What can hang from each mark
Z748: Z36 Z150
Z396: Z36 Z242
Z593: Z242
Z882: Z492 Z911
Z150: Z492 Z830 Z882 Z911
Z492: Z396 Z882
Z781: Z36 Z150 Z355 Z593 Z748 Z830
Z36: Z242 Z748
Z355: Z36 Z781 Z830
Z911: Z242 Z492 Z830
Z242: Z47 Z882
Z830: Z36 Z150 Z748 Z781
Z47: Z150 Z242 Z492 Z593 Z882

Each row was made from one small tree. The marks that hang from a mark follow it in brackets, in the order of their numbers. Every link used is in the known rows. Write each row's tree.
Each row is shifted at random along 5 fixed directions that mean nothing.
Known rows
Z593{Z242{Z47{Z150 Z492{Z396 Z882{Z911}}}}}: [ 363  519   75  134 -137 -183  -99   86   61 -163   37  108  137  126
 -133   41   95  217  234  -53  158   65 -155   -5 -180  -11 -186  -69
  211  -81  104  -26 -234  116 -132  380 -102 -240   -7  242 -121 -103
  266 -322 -106   -3  -27   49   27   37]
Z882{Z911{Z492{Z396{Z36}} Z830{Z781}}}: [ -39  186 -205 -163  -40 -129   26  289  114  232 -153   -5 -553 -278
  -75 -155  154  163  581   25   26  -39 -283   41 -157  155  122 -220
  224   77  252 -273 -231   28  141  -74   66 -124  -23  -43   81 -231
  -72 -121 -148  249  277 -245   92  -78]
Z36{Z242{Z47{Z593} Z882}}: [-253   29  289  299   18  134 -416 -163  150  -65 -261 -260  123  -71
  -30  -33  -65  312 -417  270   63    8 -260 -148  340  -89 -246  150
  369  161  289   14  178  -91  231 -103   51  -15  174   63   20   81
  -84   78  -69  141  129  -35  241  -38]
Z242{Z47{Z150{Z830{Z36}}} Z882{Z492 Z911}}: [ -93 -122 -124   71 -124    1 -203 -415  -38   57 -102    0 -268 -122
 -321 -136   82 -182 -388 -159   11 -104   81  165 -120  -15  243   -5
  -33  -30  -84  183   26   68  179  230   52  194  176  221  -57  105
 -314 -113  -90  230  -76  -71  334  -58]
Z242{Z47{Z593} Z882{Z492{Z396{Z36{Z748}}} Z911}}: [  33   33 -121  181 -163   41   42 -107  184  169 -225  -89 -176  -99
 -344   23  174   95 -122   23  -22    8 -159  -43 -152  107   94  -72
  132   59   82    1    9   82  101  142  -41 -105  169  164   59  -84
 -276 -123   41  197  113  -21  226  225]
Z748{Z150{Z882{Z492} Z911{Z830{Z781}}}}: [ 376  126  -93  -93  -44 -167   13  105   29  137   -5  172 -122 -140
   56 -126  315  -36  283  174   47  -18 -123 -150 -423  172  -44 -212
    5 -105    6 -249 -128   77  108  142   80 -180 -218  126 -320 -104
 -101 -168  -26   74  325 -106   -1  121]
Z882{Z911{Z492 Z830}}: [  17  150   79  168  -28 -136 -151   58   50 -128  -90   57  217  -96
   88   50  -25   31  147 -189  108 -155  -42 -113   36   27 -275  -26
  212   10  -96  -82 -152   85  -52   95   83  -43  139  254 -271   43
  175 -327  107 -276   39   57   40  116]
Z748{Z36{Z242{Z47 Z882{Z911}}}}: [ 388  510  304  258  109 -217   73   90  324 -116  -60  153  167   45
  197   11  198  425  155  249  207  105 -361 -245   68  140 -415  -98
  214   34  322 -138   11   92   17  144 -113 -321  -46  132 -265  -69
  196 -222 -109 -178  252   19 -188  255]
Z36{Z242{Z47{Z150{Z830} Z593} Z882{Z492 Z911}}}: [ -83   32  -94   26   13   78 -196 -113  214  247 -270 -330 -170 -245
 -140  -37   83  225 -340  283  -32  189 -149    0 -101  139   24  -25
   63  -55  316 -106  -97 -234  218  114   92 -132   70   46  106   57
 -385  170   46  339  425 -181   84   92]
Z593{Z242{Z47{Z150} Z882{Z492 Z911{Z830}}}}: [-125   85 -116   73    3 -116 -171 -329  -34  -67  -69  -50  -57  -36
  -31   92  -78   71 -334 -329   82    0  113   62  120   15   16  -77
 -108   41   76  151  -49  -71   95  302   43  148  303  211 -243  197
  -94   -8   13   -7   35  -39  105   84]
Z355{Z830{Z150{Z882} Z781{Z593{Z242} Z748{Z36}}}}: [ -53  -73  142  258 -129  -48 -394 -278   82  -92 -125   91  293 -104
  -35   62 -142 -171 -615   53 -138 -127  -32 -236  173    1 -119   82
   18  156 -222 -125   58   68  250   21  115  103  350    9 -183  277
 -358  217  162  105   89  208  182 -142]
Z242{Z47 Z882{Z492}}: [-222  167  205   92  346 -235 -165 -332  136 -165 -132 -106  -80   39
   31  -84 -161  266 -109 -177  133  -72 -205   26  476  -23  -31  110
   88  325  464  165  441  -13  122  164  -79  219  323   15 -154  163
  285   -3 -286 -117 -237   29  105  -73]
Z593{Z242{Z882{Z492}}}: [ 753  601  255  129  -27 -242  280  290  245  -12  121  362  380  161
  253  123   87  235  377  217  101  166 -320 -311 -335  322 -288   30
  -31 -137  201 -216 -218   94  -69  187 -147 -487 -254  105 -431 -184
  202 -219   41 -144  345   38 -419  545]
Z242{Z882{Z492{Z396{Z36}} Z911{Z830{Z781}}}}: [ 137  331 -217 -140  111 -331  243   12  250  131 -142   99 -331 -102
   31  -13   39  204  330 -258   54  100 -199  -50  -76  213  134 -246
 -117  139  285 -114  -53   -1   75  182  -91  -68  106  -43 -134  -19
   13  -58 -121   37  137  -73 -119  196]
Z492{Z396{Z242} Z882}: [-317  252 -338 -220  198 -233   94 -203   44 -147  -69   46 -178   72
   32   39 -191  122   -4 -751  151   87  205  163  341 -140  198 -161
 -293  250  147  316   87  -77  -47  398 -122  300  388  -68   38  300
  289  221 -311   27 -289  -42  -30 -254]
Z242{Z47{Z150{Z830}} Z882{Z492{Z396} Z911}}: [ -72    1  -17   -7 -109  -33  -36  -96  218  340 -284 -266   62 -317
 -261 -118  293  134 -361  274 -196  297 -142  -35 -252  236   37   74
   36 -111  171 -314 -115 -210  190   78   87 -128  154   21  199   82
 -410  273  212  237  514  -62  112  233]
Z396{Z36{Z748{Z150}}}: [-608 -405  -58   15  -57  114  -83 -234   51  147 -408 -184  116 -198
   79  137   84  -45 -783  -82 -100   96  242   31  240   47  -39   60
 -163   84 -240  -16   97 -186  186  -68  102  266  396   -2  103  395
 -401  409  196   31  127   65  137  -58]
Z47{Z150 Z242 Z492{Z882{Z911}} Z593}: [-314   44 -263  -23  124  178 -358  112  143  237 -212 -446 -482 -194
 -221 -111  122  351   82  217  -21  167 -177  268   22 -170  203 -100
  247   39  479  -84 -154 -313  127   66   71 -219  -24  -57  519  -85
 -146   80 -115  488  211 -269  225 -319]
Z882{Z492{Z396{Z36 Z242}} Z911}: [ -69  240 -182  -46  -11 -379  221 -183  179 -146 -286  181  256   12
   -1  270 -226  -45  -67 -685   99  106  230  -66   -2  118  -44 -114
 -296   36 -238   69 -117  -54 -171  425 -143  133  349  169 -277  307
   63 -155   66 -383  -16  119  -53  195]
Z47{Z150{Z492} Z593}: [ 111  147   28   43  -36  -56 -172   85   58   29   11  -38  -34  -20
  -60  -41   75   67  250  140   55    8 -188   23 -188  -53   26   24
  148 -101  221  -40 -148  -37   14  123   -4 -145 -139  114   25 -110
   23 -198 -155  108  117  -61   14  -27]
Z396{Z242{Z47{Z593} Z882{Z492}}}: [  -2  184  287  321  -46  -60 -233 -103  123  -81 -135   69  226  -30
  -80   -7 -101  105 -134   41   56  -18 -206 -216   48   -2 -164  275
  266   78  121    5   87   17  188   63  -44 -121   94  239 -288   -7
    3 -237  -69  -43  159   -4  209  190]
Z492{Z396{Z36 Z242}}: [-242  167  -45  -69  -66 -112   40    2  120  -13 -231  100   25  -80
  -12   52  -67   73   19 -291   19  165   -5  -55   44   -4    6   34
  -30   48    1  -10 -149 -101   77   62  -79   95  191   18    5  124
  -64   45 -119   18  159  -81   50  -39]
Z36{Z242 Z748{Z150{Z830}}}: [ 358  364  102   82    0 -103  -62   67  168  -91 -138  129  327   86
  295  184   76  153  -48   44  198   60  -95 -213  -38   68 -427  -95
   -4  -37   33   -3  -75   71  -53  257  -39 -117   -3  143 -434  107
  221 -152  -35 -101   47  159 -211   96]
Z492{Z396{Z36 Z242{Z47 Z882{Z911{Z830{Z150}}}}}}: [ 378  340  -12  239 -465 -138   72 -123  -50 -158   82  539  168   13
 -240   40   26 -346  -55 -472   40  -33  169 -154 -477  -13   -9   27
    2 -221 -542  150 -487  316   69  288  -97  -96   74  477 -495  -28
 -160 -571   -8  -22   69   26  164  289]
Z882{Z911{Z242{Z47{Z150}} Z492}}: [-392   -7  107  133   56  -65 -314 -135    4  -76 -219 -272  102 -186
   -6  -61  -41  159 -206 -130   63  -56   29   98  285  -16 -137   56
  162   53  126  -52  -68 -168   99   73  161   38  252  152  -10  141
  -31  -48   65 -104  189  -42  193  -72]
Z242{Z47{Z150 Z492 Z593} Z882}: [ 122  408  168  163  308 -248 -170 -179  157 -202  129 -110  -12  117
  123  -50 -141  376   -6 -128  207   80 -190   63  187 -107  -19  108
   34   51  510  176   66  -33   73  344 -139 -127  107  181 -166   80
  343 -238 -265 -151 -203   92 -118  104]
Z830{Z36 Z748{Z150{Z911}} Z781{Z355}}: [ 357  142  129   13 -266 -181   37  124   98   91   80  245 -177   47
  -72 -163  204 -169   96  326   36 -118 -175  -39 -316  199  173  -98
   79  -26 -124 -303  -14  238  206  -94   62 -306 -205  -80 -206 -252
 -255 -175  -75  158  118   43  111   90]
Z47{Z150{Z492{Z396 Z882} Z911} Z242 Z593}: [-425  194  -36  -55  128 -181 -308 -132  329  -66 -381 -438  338 -112
   48   68   29  462 -288 -137   54  327  -90  -51  196 -144 -164  -71
   31   57  412 -150 -119 -429  -51  276   50  -26  326   -3  373  378
   21  339  -32  -40  253   58   31  -32]
Z36{Z242{Z47 Z882} Z748{Z150{Z830 Z911}}}: [ 190   -1   77   58 -171  172 -123  -26  127  213 -178 -164   50 -171
   17  -40  411  161 -478  495   24  174 -103 -160 -230  165 -227  -71
   74 -136   75 -123  -80  -39  256   66  166 -154   -6  111  -93   31
 -335  153   87  268  362  -69   68  217]
Z748{Z150{Z882 Z911}}: [   3  -50   74   63  -46  -25 -166 -124  -12  -65 -126   63  210  -60
    3  -64  247  -16 -119   88   67  -27   18 -115  -55  -55 -148  -95
   61  -44 -107  -43   51   21   98  101  103   98   22  136 -126  148
  -80  -47   -5  -86  140  -22  187  -52]
Z242{Z47{Z150 Z593} Z882{Z492{Z396}}}: [ -85   27  178  272 -106  -18 -214 -179  123   55 -203 -190  312  -96
 -206  -43   57  112 -448   88  -91  125 -122  -81  -31   12  -86  234
  160  -39   70 -119  -29  -87  107  104   -8 -128  214  183   19  117
 -164   47  124   68  239  118  183  170]
Z355{Z36{Z242 Z748{Z150{Z492 Z830 Z882}}}}: [ 225  175   98  127   -6   -8 -369 -105  160 -124 -234  192   71  -41
  155    9  203  143   15  104  250  -78 -185 -118   40  -94 -308 -145
  140   61  156  140   75  138   69  303    2  103   44  189 -302  100
  176 -151 -318  158 -124  -71   71 -241]
Z47{Z150 Z492 Z593{Z242{Z882{Z911{Z830{Z781}}}}}}: [-233   85  211  384 -153   57 -793 -135  -34 -144 -289 -165   20  -53
 -128    5  -87  252  -72   46  159 -176 -326  -58  296 -326 -209   47
  602  180  200   27   75  -11  232  -32  129   61  146  235  -99   18
   64 -366 -153  111  -86   -9  554 -271]
Z781{Z36{Z242} Z150 Z355{Z830} Z593 Z748}: [ 208  -95  170   39  -32  240 -121 -120   -4  100  204 -194  -18  -41
 -206 -253   45 -531 -486  516 -377  -85  -65   24  -56  317   35  228
   35 -132 -207  -78 -429  -97  109   39   65 -145  118 -136  221 -105
 -686  149  287  373  316   37 -169 -350]
Z242{Z47{Z150{Z911}} Z882}: [-223 -160  120   61  -35  159 -292 -212  -41   70  -80 -295 -229 -157
 -268 -253  227  123 -303  274  -52   80 -104  110   31  -97  114   57
  225  -12  217   10   59  -85  295  -71  166   73   78   51  227  -15
 -296   61 -122  264  130 -160  364  -87]
Z830{Z36 Z781{Z355 Z748{Z150{Z492}}}}: [  95  -68  186   98 -276 -184 -108 -169   -5   42    1  123  197   68
  -26 -109  161 -396 -370  225  -87 -170  -14  -40 -138  210  -16  110
   18    0 -333 -146    8  131  107   43   14  -99   30  -15 -226  -22
 -283  -39  106   59  -25  226   61    9]
Z882{Z492{Z396{Z36}}}: [-177    1   13  -89  -36  -79  138  118  251  258 -365 -110   98 -216
  -63    9  107  103  -83  126 -162  223 -148  -73 -114  262  -34   87
    4    2   59 -344  -94 -181   30  -58  -24  -93  131  -88  198   70
 -234  278  145  105  416  -44  -51  106]
Z492{Z396{Z36} Z882{Z911}}: [-341  -39 -172  -59 -168  128    7  108  167  242 -383 -101 -277 -236
 -370 -117  294  116   87   89 -135   92 -174   45  -33   33  118 -121
  269  127   39 -178  -57  -47  113 -116   40   35  138 -107  518  -51
 -314  220  -44  420  267 -215  299 -233]
Z355{Z781{Z36{Z242} Z150{Z492}}}: [ 366  100   59  -52   64  -58 -250 -170 -161 -220  113  111 -334  117
   29 -203  -34 -188  193   57  114 -242  -58  149   55  -27  -16 -154
   59   41   80  211  -75  111  -17  240  -89  163  -68   28  -63 -108
  157 -269 -379  159 -286 -114   81 -581]
Z47{Z150 Z492 Z882}: [ -19  180  -38  -47  293  -74 -145   31  115   22  -29 -293  -85  -59
  139  -63   43  330  -20   -9   69  319  -92  195   45  -32   47    3
  -50   -6  368  -78  -64 -236   63  173  -40 -181   -7    2   52   68
  180  -16  -96   51  -19  -24 -176   -9]
Z830{Z748{Z36{Z242}} Z781{Z593}}: [ -71 -355 -225   42 -240   97  -37  -66 -132  169   12   13 -345 -105
  -37   14   -4 -267 -498   54    7 -193  178   90   -9  118  219 -136
 -187   32 -304   19   53   56  185  -22  104   -7   79  -93  -51    7
 -427  177   93  302  -39    9  203 -100]
Z47{Z150{Z830} Z242 Z593}: [-174 -185  -99   88 -255  209 -281  -46   98  200 -188 -268  464 -222
   39  154   55   -2 -719  166 -195  327  163 -153 -318  -37 -139  170
 -106 -347 -181 -234 -496 -401   66   -1  110 -244   17  146  159  249
 -556  311  442  146  573   72   -8  252]
Z355{Z830{Z150{Z911{Z492}} Z781{Z593}}}: [-212 -585 -210  -64 -266  140 -282 -277 -233  127  -11 -104 -206 -293
 -292  -58 -206 -521 -766  -71 -208 -182  426  122 -186   -5  390    5
 -221 -120 -575  -26 -150    8  265  -42  326  245  294   32   65  257
 -596  282  227  242  -24   -2  411 -168]
Z830{Z36 Z748 Z781{Z150 Z593}}: [ 355   71  203  183 -261  -72   -3   93  -10    9  178  286 -150   -2
 -168 -218  -75 -359  -20  213  -39 -295 -196  -52 -249  231  193   94
   67   21 -235 -163  -71  312  168 -103   10 -299 -159  -39  -83 -274
 -295 -286  -14  206   37  159  142  -25]
Z36{Z242{Z47{Z593} Z882{Z492}}}: [  -5  134   31  162  133  -89 -164 -307   78 -174  -80  -76   22   96
   56   86 -237  138 -345 -212  188  -66    5  -19  238  -31  -86   11
  -39  117  163  272  143   -6   30  301  -81   67  223  166 -285  172
  119  -76 -136  -38 -186   39   31   51]
Z911{Z492{Z396} Z830{Z748{Z150} Z781{Z36 Z593}}}: [-102 -254 -335  -78 -163 -110   99  -95 -210  176  157  100 -213 -208
   88  -92    9 -465 -459 -366  -71 -268  392  179  -93  234  286  -31
 -416  -78 -467  -37 -271   58  110  201   91   59  331   60 -139  201
 -312  209  247  120   69  107  -16 -108]
Z882{Z492 Z911{Z830{Z748}}}: [ -80 -160 -247  -57 -113    2  137  153  200  398 -208 -183 -123 -336
 -102   63  139  -29 -168  130 -191   93   30  -12 -244  349  123  -89
  -94  -12  -68 -398 -104 -129  113  -67  165 -215   97  -48   63  -32
 -431  218  414  158  443  -84  -18  317]
Z492{Z396 Z882{Z911}}: [  12  -70 -367  -83 -246   35  258   10   36  185  -82  -22   41  -93
 -249   44  226 -110 -228 -172 -127  141  251   55 -268  107  142 -204
 -192  -96 -332  -70 -210  -13 -112  187   16  -73  131   -3  271   85
 -246  256  262  165  123   13   24  118]
Z781{Z150{Z492{Z882} Z911{Z242}} Z830{Z36}}: [ -60  -85  192  -10 -234  -84 -155 -264   -5 -128  -27   58  404 -122
   -4 -163  130 -369 -632 -145  -60  -86  161  -75 -104  132 -128  111
 -115  -95 -437  -13 -290  -79   19  230  144   86  210  186   93  278
 -351  112  158   -5  146   45    0  -68]

Write each row's tree
[ 344  212  132  -95   83  -48  215  -80  306  164   10 -144   88 -131
    0 -189  211 -167 -401  378 -279  175  -67  -30 -204  458  -45   76
 -213  -89  -25 -223 -322 -115   78  171   41 -272  115 -129  186   75
 -534  191  267  245  493    0 -447   44] => Z781{Z36{Z242{Z882{Z492}}} Z748 Z830{Z150{Z911}}}
[ 613    2   31  193 -159   -4  -86  190  152   15  149  152  225  -51
   48  167 -203  -55 -161  275 -179   26  -23 -312 -315  166  -41   20
  -81 -124 -180 -364 -195   88  142  -42   31 -329  -17   14 -244  -82
 -181  102  342   -3  141  191  -67  326] => Z355{Z781{Z593} Z830{Z748}}
[ 324   36   44  132 -273  -27   26   22    9   13   97  170  -40   65
 -112  -91   69 -234  -46  152  -64 -160  -69  -57 -268  131   38   -2
   45    3 -280 -109  -86  269   34  -40  -32 -251 -151   14 -105 -216
 -233 -220   70  162  -60  191   35   86] => Z830{Z36 Z781{Z748}}
[ -95  276  601  467   70  -71 -461  -88  208 -329 -369   95  467   78
  204    9   50  378  -85  147  248  -99 -441 -293  576 -195 -650  118
  573  274  217    0  315   87   86  -66  -30   74  189  147 -268  140
  364 -240 -245 -210  -38  100  218 -195] => Z748{Z36{Z242{Z882}}}
[ 154  361  126  264 -110  -47 -466   28  175  -72 -126    2   74   13
  -28   79  -19  309  115   54  208  -43 -350  -66   31 -146 -112   25
  314   50  338    9  -24   21  179  184   34 -115   40  196 -153  -20
  109 -326 -157  103  -27  -22  217   -6] => Z47{Z150{Z830{Z748}} Z492 Z593{Z242{Z882{Z911}}}}
[-655 -250   52  197  -41  284 -634 -133   33   58 -388 -461   81 -189
 -152    0  -62  189 -466  176 -108   99  -78   37  282 -309  -71  163
  331   55  176  -94  -54 -360  182 -208  147   36  179    9  358  162
 -315  192   70  261  296  -56  422 -310] => Z47{Z150 Z242 Z593}
[ -42  211 -157  247  -19   -8 -319  -99  118 -219  -99   46  -80   14
   -2   91  -86  143  -18 -418  181  -70  -40  -19  133 -222  -34 -197
  127  180   20   49  -60   64   50  107  -25  -86  133  201 -242   19
   74 -354  -48   25 -149   50  186   17] => Z47{Z242 Z882{Z911{Z830{Z36 Z748}}}}
[ -79 -258 -379  174 -246  177 -194 -274 -187   28  -72 -141 -241  -55
 -507   19   36 -208 -297 -286  -12 -152  199  150 -178 -148  248 -135
   60   -3 -296  178   -8   92  -18  213   -9   80  166  284   37  -16
 -236 -187   98  218 -171   -8  460  -54] => Z242{Z47{Z593 Z882{Z492{Z396} Z911}}}
[ -32  -11 -228  -98   76  103  -20   -5  -23  120 -117 -107 -343   -6
   89   58   98   72 -129   34  118    9   91  167  112   19   39 -238
 -130   73  107  141   53  -16   76  145   49   63   63  -64  -88   36
   -6  104 -127  261  -36  -98  -16 -215] => Z36{Z242 Z748{Z150}}
[ -10  349  247  280  -73   34 -544   43  242 -130 -226   -1  251  -29
  -11  -19  -48  262   92  157   79   33 -410 -216  -29 -251 -280  155
  437  -40  278 -152 -239  -78   72  -42  -25 -225  -92  197   22   -9
  -30 -268 -147  129  301   51  159 -120] => Z47{Z150{Z830{Z36}} Z242 Z593}
[-371   74 -264   90  171   37 -486 -272  -27 -206 -186 -270 -129  -52
   -7   69 -106  210 -158 -500  121  105  100  146  299 -372  -16 -199
   70  126  166  163 -121 -231   37  192   34  135  242  168  -66  209
   72 -186  -90   28 -100  -21  220 -230] => Z47{Z150 Z242 Z882{Z911{Z830}}}
[ 490  123 -163 -108  187  -64  129 -136   -5   14  193   45 -222   59
  140  -80   -5 -134  -18   89  -41  -31  -29   16  -93  327   92 -204
 -373  -11  171   60 -179  -26   -3  352  -99  -91   -9  -86    3  -31
 -197   84   -7  168  105   -5 -313 -147] => Z355{Z781{Z36{Z748} Z150{Z882{Z492}} Z593{Z242}}}
[-212  -33 -335 -122   99 -249 -142 -432  -39 -189  -28   38  -90  -23
   94   79  -34 -104  -70 -632  228 -158  224   71  169 -114   76 -301
 -241  133   11  366  118   -9  -36  470   27  447  296  176 -287  304
  138 -106 -160 -177 -409  -54   52  -56] => Z150{Z492 Z882{Z911{Z830}}}
[ 517 -256 -346  -56 -209  159 -135    1 -388  132  321   97 -675   33
 -354 -231  233 -457  318  295  -85 -407   63  186 -448   38  355 -282
   -2 -124 -153  152 -116  254  129  175   75   28 -229   38   38 -392
 -245 -243 -114  434 -154 -158  341 -361] => Z355{Z781{Z593 Z748{Z150{Z492 Z911}}}}
[-166 -115 -233 -133  -96 -128  -51 -165   61   91  -50  138 -146 -106
   90    0  224 -108 -272 -271  123 -121  103   95   29   18  123  -91
 -208  111  -35  141  167   32   91  300   30  272  243   42  -34  237
  -30  284 -176  194 -254  -73   63 -122] => Z150{Z492{Z882} Z830{Z748{Z36}}}
[  54  234  118  163  -15 -100  -49 -156  156 -242 -204  173  158   91
  108  146 -103  113  -90 -233  196    5  -36 -130  148  -26 -227  -87
   52   59  -57  192  -47   59   19  173  -84   81  130  165 -290  138
   53 -287 -132 -166 -103   14   22   79] => Z396{Z36{Z242{Z882{Z911}}}}
[  97  263  372  250   88  -86 -251   44  231  -85 -128  -92  450   23
  237   38   13  344 -169  217   78  200 -247 -174  107  -23 -368  207
  201  -12  261 -138  -42 -167   50   56  -50 -283   15   88 -156   68
  234 -121   62 -169   72  102  -57  232] => Z47{Z242{Z882} Z492}
[ -36  214   39  230 -249  -47 -598 -319  -39 -301 -158  198  197  115
  -99   56  -31  -40  -38 -436  236 -131 -114  -71  -16 -457 -137   66
  247  -55   15  385 -220   27   26  377 -102  254  152  412 -264  166
  146 -469 -385   79 -287   22  404 -236] => Z47{Z150{Z492{Z396{Z36}} Z830} Z242{Z882} Z593}
[ -50  168  238  300  -40   74 -222  -18  352   13 -373 -233  108  -98
    8  104   82  397 -296  302  111  134 -320 -176  111   82 -323   41
  346   92  250  -64   14  -50  174   29    1 -214  132  163  -35    4
 -139 -168    7   58  122   10   90  226] => Z396{Z36{Z242{Z47{Z492 Z593} Z882{Z911}} Z748}}
